Below is a small trained network, with its code and all its weights. Each question gives an input and a target symbol and asks what happens when units are switched off, that is, made to give their printed mean instead of their output.

import numpy as np


def w(rows, s, z=0):
    codes = np.array(rows[::2]) - 128.0
    scale = np.full(codes.shape[1], s)
    scale[-1] = z or s
    return codes * scale


def f(y):
    return y / 2 * (1 + np.tanh(0.7978845608 * (y + 0.044715 * y**3)))


def softmax(a):
    e = np.exp(a - a.max(-1, keepdims=True))
    return e / e.sum(-1, keepdims=True)


def log_softmax(a):
    a = a - a.max(-1, keepdims=True)
    return a - np.log(np.exp(a).sum(-1, keepdims=True))


def net(x, mask):
    ids = ['ΓΘΛβδεζημστψω'.index(c) for c in x.split()]
    T = len(ids)
    res = E[ids] + P[:T]
    r = res
    for j in range(3):
        rows = slice(2 * j, 2 * j + 2)
        q, k, v = (r @ M[0][rows].T for M in (Q, K, V))
        z = softmax(np.where(np.tri(T) > 0, q @ k.T / 2**0.5, -1e9)) @ v
        o = O[0][rows]
        res = res + np.where(mask[j], z, o[:, -1]) @ o[:, :-1]
    y = f(res @ A[0][:, :-1].T + A[0][:, -1])
    res = res + np.where(mask[3:7], y, B[0][:, -1]) @ B[0][:, :-1]
    return log_softmax(res[-1] @ U[:, :-1].T + U[:, -1])


Q, K, V, O, A, B = {}, {}, {}, {}, {}, {}
E = w([
[162,115,195,68,195,90,116,69,67],'Γ',
[170,224,125,107,115,163,47,76,127],'Θ',
[204,113,5,110,170,139,150,141,101],'Λ',
[203,208,131,163,203,178,195,138,75],'β',
[202,57,205,126,133,146,183,96,200],'δ',
[47,75,175,79,55,42,154,140,222],'ε',
[167,173,81,203,114,180,132,183,130],'ζ',
[241,187,71,146,124,84,86,150,146],'η',
[169,218,148,193,58,128,90,147,62],'μ',
[203,117,52,46,137,126,50,78,161],'σ',
[232,138,103,115,68,109,127,143,45],'τ',
[38,85,95,95,81,156,62,116,71],'ψ',
[176,177,86,141,157,176,68,117,204],'ω',
],0.013)
P = w([
[183,105,44,182,75,130,140,31,121],'0',
[159,184,68,59,112,95,179,122,148],'1',
[173,181,85,45,117,114,154,145,138],'2',
[174,178,104,43,101,130,139,160,122],'3',
[121,137,129,194,131,174,118,106,112],'4',
[138,114,129,181,147,171,89,102,121],'5',
[130,115,135,152,164,162,84,121,123],'6',
[166,129,152,111,157,125,91,167,98],'7',
[171,109,162,96,147,142,61,169,113],'8',
[151,91,172,144,144,164,41,151,100],'9',
[154,58,193,181,156,171,3,133,119],'10',
[146,102,173,124,177,177,45,151,119],'11',
[165,107,160,92,172,165,63,164,118],'12',
[222,158,150,39,188,143,64,175,101],'13',
],0.0067)
Q[0] = w([
[150,103,147,163,166,150,81,121,102],'head 1',
[206,171,120,117,132,134,91,134,127],'head 1',
[173,168,128,12,133,131,116,177,124],'head 2',
[124,124,135,135,91,115,167,183,74],'head 2',
[210,180,79,140,152,207,64,150,84],'head 3',
[60,66,188,87,93,50,191,81,156],'head 3',
],0.011)
K[0] = w([
[106,139,189,41,172,111,139,162,107],'head 1',
[95,44,194,126,160,134,113,78,89],'head 1',
[148,42,165,214,117,149,51,122,134],'head 2',
[97,102,160,135,102,130,169,43,166],'head 2',
[65,2,196,130,150,171,110,193,126],'head 3',
[142,212,58,204,106,106,133,111,155],'head 3',
],0.0091)
V[0] = w([
[124,220,200,139,131,126,80,79,109],'head 1',
[123,176,81,194,82,178,108,209,205],'head 1',
[172,135,122,131,131,6,109,188,91],'head 2',
[131,144,131,203,67,181,169,177,5],'head 2',
[55,132,78,105,98,127,75,117,48],'head 3',
[89,98,173,132,50,45,107,119,181],'head 3',
],0.011)
O[0] = w([
[73,255,167,136,93,91,165,61,169,242],'head 1',
[210,184,161,131,163,75,42,201,177,68],'head 1',
[172,132,97,157,131,13,157,133,19,254],'head 2',
[142,158,142,161,57,172,176,218,100,148],'head 2',
[69,153,164,41,159,131,74,151,58,64],'head 3',
[106,80,178,101,127,65,160,163,188,83],'head 3',
],0.0095,0.004)
A[0] = w([
[184,149,107,23,109,105,78,103,83,186],'neuron 1',
[34,99,102,124,83,139,201,77,90,252],'neuron 2',
[116,175,66,134,253,185,78,119,81,182],'neuron 3',
[116,177,129,142,104,184,91,68,57,124],'neuron 4',
],0.0065,0.0022)
B[0] = w([
[103,96,132,111,96,73,122,86,120,244],'neuron 1',
[110,137,127,205,255,129,60,179,122,226],'neuron 2',
[189,140,105,27,159,126,121,132,176,230],'neuron 3',
[104,193,93,100,87,141,172,139,173,254],'neuron 4',
],0.008,0.0068)
U = w([
[44,159,62,175,190,147,123,120,89,112],'Γ',
[82,206,126,100,86,109,173,80,210,186],'Θ',
[152,106,36,90,123,188,115,148,100,80],'Λ',
[168,181,127,94,124,189,232,132,123,4],'β',
[189,62,156,197,64,201,151,17,152,237],'δ',
[59,114,182,137,140,32,144,183,209,197],'ε',
[145,176,137,163,144,205,53,255,140,182],'ζ',
[175,196,109,172,171,24,99,109,70,162],'η',
[100,211,162,166,58,108,152,189,90,27],'μ',
[122,96,82,104,118,139,83,53,133,23],'σ',
[127,122,113,117,27,140,184,127,26,102],'τ',
[63,126,160,47,137,167,47,204,59,187],'ψ',
[155,170,152,149,226,159,12,117,220,38],'ω',
],0.0049,0.0036)

Each question gives the input, a string of symbols that net reads in full, and the target symbol t.
The units are the heads (2 rows each of Q, K, V and O) and the neurons (one row each of A and B). Each row of codes is followed by its name. A weight is (code - 128) times the scale printed after its matrix; where a second scale follows, it is the last column's (O, A, B and U).
mask holds one flag per unit, heads first, then neurons. A switched-off unit (its flag False) gives its mean, the last column of its rows in O or B, instead of its output. The means were averaged over made-up inputs and are rounded, as every weight is.
A unit's drop is (log p(t) with every unit on - log p(t) with that unit switched off) / (log p(t) with every unit on - log p(t) with every unit switched off).
unit that matters most: the unit with the biggest drop
top k neurons: the k neurons with the biggest drops, biggest first
heads that matter: for each layer, one digit per head in row order, 1 if its drop is at least 0.15 and else 0, layers parted by /
drop of u: that unit's drop, to one decimal
input η η η ζ ε, target η: unit that matters most => head 2
input ζ Λ Λ, target Λ: top 3 neurons => neuron 3; neuron 2; neuron 1
input Θ η η Θ ω η η η Θ, target Θ: heads that matter => 101
input ψ ω ζ Λ, target ψ: heads that matter => 001
input Λ Γ β Λ, target Γ: heads that matter => 100
input η ζ ζ δ η η η μ σ Θ ζ, target δ: heads that matter => 001
input ζ Λ ω ω η ψ ζ Λ ζ ω, target ψ: heads that matter => 001
input μ η τ ω η Θ ω τ μ Θ ψ μ σ, target ψ: heads that matter => 001
input η η σ η ζ, target η: heads that matter => 110
input ψ η Θ ψ Θ μ ω Γ Θ ω η β, target Γ: heads that matter => 100
input ζ τ ζ, target ζ: heads that matter => 110
input η μ ε μ ζ η τ η η Θ Γ, target Γ: top 2 neurons => neuron 2; neuron 3
input η η η μ Θ Θ β, target β: top 3 neurons => neuron 3; neuron 4; neuron 2
input η Λ η η η ε ω σ, target ε: unit that matters most => head 3
input β η ζ η ω μ Λ ψ η ω ζ, target ψ: drop of head 3 => 1.0
input ζ η η ζ Γ μ Θ, target Γ: drop of head 1 => 1.3
input Θ ζ ω, target ω: drop of neuron 4 => 0.1
